Here is a tiny trained network, its code and every weight. The questions are about switching its units off for an input and a target symbol, where a switched-off unit gives its printed mean instead of its output.

import numpy as np


def w(rows, s, z=0):
    codes = np.array(rows[::2]) - 128.0
    scale = np.full(codes.shape[1], s)
    scale[-1] = z or s
    return codes * scale


def f(y):
    return np.maximum(y, 0)


def softmax(a):
    e = np.exp(a - a.max(-1, keepdims=True))
    return e / e.sum(-1, keepdims=True)


def log_softmax(a):
    a = a - a.max(-1, keepdims=True)
    return a - np.log(np.exp(a).sum(-1, keepdims=True))


def net(x, mask):
    ids = ['ΔΛΦαβγεζηθτψω'.index(c) for c in x.split()]
    T = len(ids)
    res = E[ids] + P[:T]
    u = 0
    for l in range(2):
        q, k, v = (res @ M[l].T for M in (Q, K, V))
        z = softmax(np.where(np.tri(T) > 0, q @ k.T / 2**0.5, -1e9)) @ v
        res = res + np.where(mask[u], z, O[l][:, -1]) @ O[l][:, :-1]
        u += 1
        y = f(res @ A[l][:, :-1].T + A[l][:, -1])
        res = res + np.where(mask[u : u + 16], y, B[l][:, -1]) @ B[l][:, :-1]
        u += 16
    return log_softmax(res[-1] @ U[:, :-1].T + U[:, -1])


Q, K, V, O, A, B = {}, {}, {}, {}, {}, {}
E = w([
[116,206,108],'Δ',
[161,113,193],'Λ',
[154,198,158],'Φ',
[160,65,106],'α',
[87,138,96],'β',
[158,67,103],'γ',
[145,134,86],'ε',
[116,137,163],'ζ',
[193,10,103],'η',
[112,136,86],'θ',
[98,177,109],'τ',
[142,106,113],'ψ',
[117,92,80],'ω',
],0.014)
P = w([
[102,105,181],'0',
[126,140,88],'1',
[239,152,119],'2',
[113,140,98],'3',
[236,153,118],'4',
[108,137,98],'5',
[236,158,123],'6',
[108,135,100],'7',
[241,149,124],'8',
[107,133,103],'9',
[247,154,124],'10',
[107,132,103],'11',
],0.015)
Q[0] = w([
[40,78,4],'0.h0',
[234,88,110],'0.h0',
],0.0032)
K[0] = w([
[253,193,67],'0.h0',
[101,159,67],'0.h0',
],0.0035)
V[0] = w([
[254,221,90],'0.h0',
[247,122,125],'0.h0',
],0.0043)
O[0] = w([
[234,219,154,255],'0.h0',
[252,103,140,221],'0.h0',
],0.0039,0.0022)
A[0] = w([
[120,103,97,114],'0.n0',
[79,171,131,126],'0.n1',
[183,84,99,145],'0.n2',
[71,129,143,77],'0.n3',
[114,145,202,45],'0.n4',
[9,112,136,161],'0.n5',
[141,162,109,97],'0.n6',
[132,126,149,134],'0.n7',
[87,137,149,254],'0.n8',
[134,122,145,142],'0.n9',
[146,119,190,147],'0.n10',
[69,186,110,133],'0.n11',
[108,72,114,79],'0.n12',
[88,167,117,132],'0.n13',
[142,111,171,138],'0.n14',
[105,154,130,130],'0.n15',
],0.015,0.0062)
B[0] = w([
[86,123,104,149],'0.n0',
[41,176,178,144],'0.n1',
[93,234,177,255],'0.n2',
[53,148,248,132],'0.n3',
[95,185,11,131],'0.n4',
[161,34,180,160],'0.n5',
[119,96,177,169],'0.n6',
[115,127,109,135],'0.n7',
[173,58,80,179],'0.n8',
[121,134,107,140],'0.n9',
[100,126,61,153],'0.n10',
[2,155,140,159],'0.n11',
[9,121,181,140],'0.n12',
[63,154,137,149],'0.n13',
[90,120,88,146],'0.n14',
[93,146,140,138],'0.n15',
],0.0083,0.0073)
Q[1] = w([
[216,143,251],'1.h0',
[141,246,107],'1.h0',
],0.012)
K[1] = w([
[102,43,208],'1.h0',
[171,132,249],'1.h0',
],0.013)
V[1] = w([
[177,42,140],'1.h0',
[171,117,1],'1.h0',
],0.0085)
O[1] = w([
[248,32,161,184],'1.h0',
[206,147,2,4],'1.h0',
],0.0073,0.0033)
A[1] = w([
[225,141,217,105],'1.n0',
[205,144,119,188],'1.n1',
[208,182,213,173],'1.n2',
[220,88,1,31],'1.n3',
[208,53,64,227],'1.n4',
[241,108,72,102],'1.n5',
[87,219,105,40],'1.n6',
[76,102,80,79],'1.n7',
[152,210,12,121],'1.n8',
[140,235,116,129],'1.n9',
[85,153,27,230],'1.n10',
[168,40,117,87],'1.n11',
[45,96,161,23],'1.n12',
[232,174,66,61],'1.n13',
[64,129,189,143],'1.n14',
[89,172,186,2],'1.n15',
],0.0087,0.008)
B[1] = w([
[109,84,121,233],'1.n0',
[103,120,92,205],'1.n1',
[93,95,94,255],'1.n2',
[8,157,47,134],'1.n3',
[190,179,179,196],'1.n4',
[167,166,170,169],'1.n5',
[160,105,83,162],'1.n6',
[130,93,102,147],'1.n7',
[172,117,77,191],'1.n8',
[110,158,86,200],'1.n9',
[161,83,186,244],'1.n10',
[118,169,57,146],'1.n11',
[159,116,50,149],'1.n12',
[149,145,176,164],'1.n13',
[117,166,149,181],'1.n14',
[195,150,142,141],'1.n15',
],0.013,0.0096)
U = w([
[98,236,136,177],'Δ',
[113,175,46,46],'Λ',
[144,93,19,6],'Φ',
[138,126,132,248],'α',
[93,97,220,107],'β',
[139,130,143,243],'γ',
[213,204,134,148],'ε',
[96,55,71,79],'ζ',
[41,130,70,203],'η',
[45,33,91,55],'θ',
[97,191,215,221],'τ',
[221,158,237,40],'ψ',
[182,1,146,111],'ω',
],0.0097,0.0019)

Each question gives the input, a string of symbols that net reads in full, and the target symbol t.
The units are the heads (2 rows each of Q, K, V and O) and the neurons (one row each of A and B). Each row of codes is followed by its name. A weight is (code - 128) times the scale printed after its matrix; where a second scale follows, it is the last column's (O, A, B and U).
mask holds one flag per unit, layer by layer, with each layer's heads first. A switched-off unit (its flag False) gives its mean, the last column of its rows in O or B, instead of its output. The means were averaged over made-up inputs and are rounded, as every weight is.
A unit's drop is (log p(t) with every unit on - log p(t) with that unit switched off) / (log p(t) with every unit on - log p(t) with every unit switched off).
The circuit of an input: a set's keep is (log p(t) with only the set's units on - log p(t) with every unit switched off) / (log p(t) with every unit on - log p(t) with every unit switched off). Starting from the 12 units with the biggest drops (on a tie, the unit counted first), units are removed one at a time, each time the one whose removal leaves the highest keep (on an exact tie, the one counted first), for as long as the keep stays at least 0.8.
units of the circuit, in order: the units of the circuit, biggest drop first
unit that matters most: the unit with the biggest drop
k most important neurons: the k neurons with the biggest drops, biggest first
top k neurons in layer l: the k neurons of layer l with the biggest drops, biggest first
input τ Φ Φ β β, target τ: units of the circuit, in order : (1.h0, 0.h0, 0.n3, 0.n5)
input Δ β β ψ ε ω ε θ ω ψ Φ, target Δ: 2 most important neurons : (0.n5, 0.n1)
input ε ω ε ζ γ ω ω, target ε: units of the circuit, in order : (0.n11, 1.n5, 1.n4, 1.n10)
input β ζ α, target β: unit that matters most : 1.h0
input ε ε ψ τ Λ, target ε: top 4 neurons in layer 0 : (0.n10, 0.n11, 0.n2, 0.n5)
input Φ θ Φ Λ Φ ω ω ω γ, target Φ: 3 most important neurons : (0.n2, 0.n8, 1.n8)
input Δ τ γ, target Δ: units of the circuit, in order : (1.h0, 1.n10, 0.n2)
input Φ τ ω α θ, target Φ: 2 most important neurons : (0.n2, 1.n8)
input η ω Δ ω ψ ω θ γ ω, target η: 2 most important neurons : (0.n2, 0.n12)
input Φ β γ, target Φ: 3 most important neurons : (0.n2, 1.n8, 1.n4)
input ω β ψ ε ψ ε η γ τ β Δ, target ω: 2 most important neurons : (0.n5, 0.n2)
input ω γ η β β, target ω: top 2 neurons in layer 1 : (1.n0, 1.n2)
input Φ Δ ψ ψ Φ ω ε ω Λ γ β, target Φ: 2 most important neurons : (0.n2, 0.n8)
input θ ω ζ η Φ β ψ, target θ: unit that matters most : 0.h0
input Λ τ ω Δ Δ, target Λ: 2 most important neurons : (0.n4, 0.n10)
input ψ τ ω, target ψ: top 3 neurons in layer 1 : (1.n4, 1.n5, 1.n13)
input β τ ε τ ψ β β τ Φ, target β: 3 most important neurons : (0.n5, 0.n3, 0.n1)
input τ ζ ω α ψ, target τ: units of the circuit, in order : (1.h0, 0.h0, 0.n3)
input η ψ ψ ε ω ζ ψ ψ τ ε θ, target η: top 2 neurons in layer 0 : (0.n2, 0.n12)
input ω ζ Φ η η ω ε α τ, target ω: 4 most important neurons : (0.n5, 0.n2, 1.n0, 1.n2)
input Λ ω θ ω ψ Φ ω ε ε, target Φ: unit that matters most : 0.n4
input Φ β ψ ε Φ ω ω ε Φ Δ η, target Φ: top 3 neurons in layer 0 : (0.n2, 0.n8, 0.n10)
input ω ε Λ, target ω: top 3 neurons in layer 0 : (0.n5, 0.n12, 0.n3)
input Φ ε ψ Φ ψ ω ε, target Φ: top 2 neurons in layer 0 : (0.n2, 0.n5)
input β η ω Δ ψ, target β: 2 most important neurons : (0.n5, 0.n3)
input ψ ω β, target ψ: 2 most important neurons : (0.n2, 1.n4)
input β Δ Δ, target β: 3 most important neurons : (0.n5, 0.n3, 0.n2)
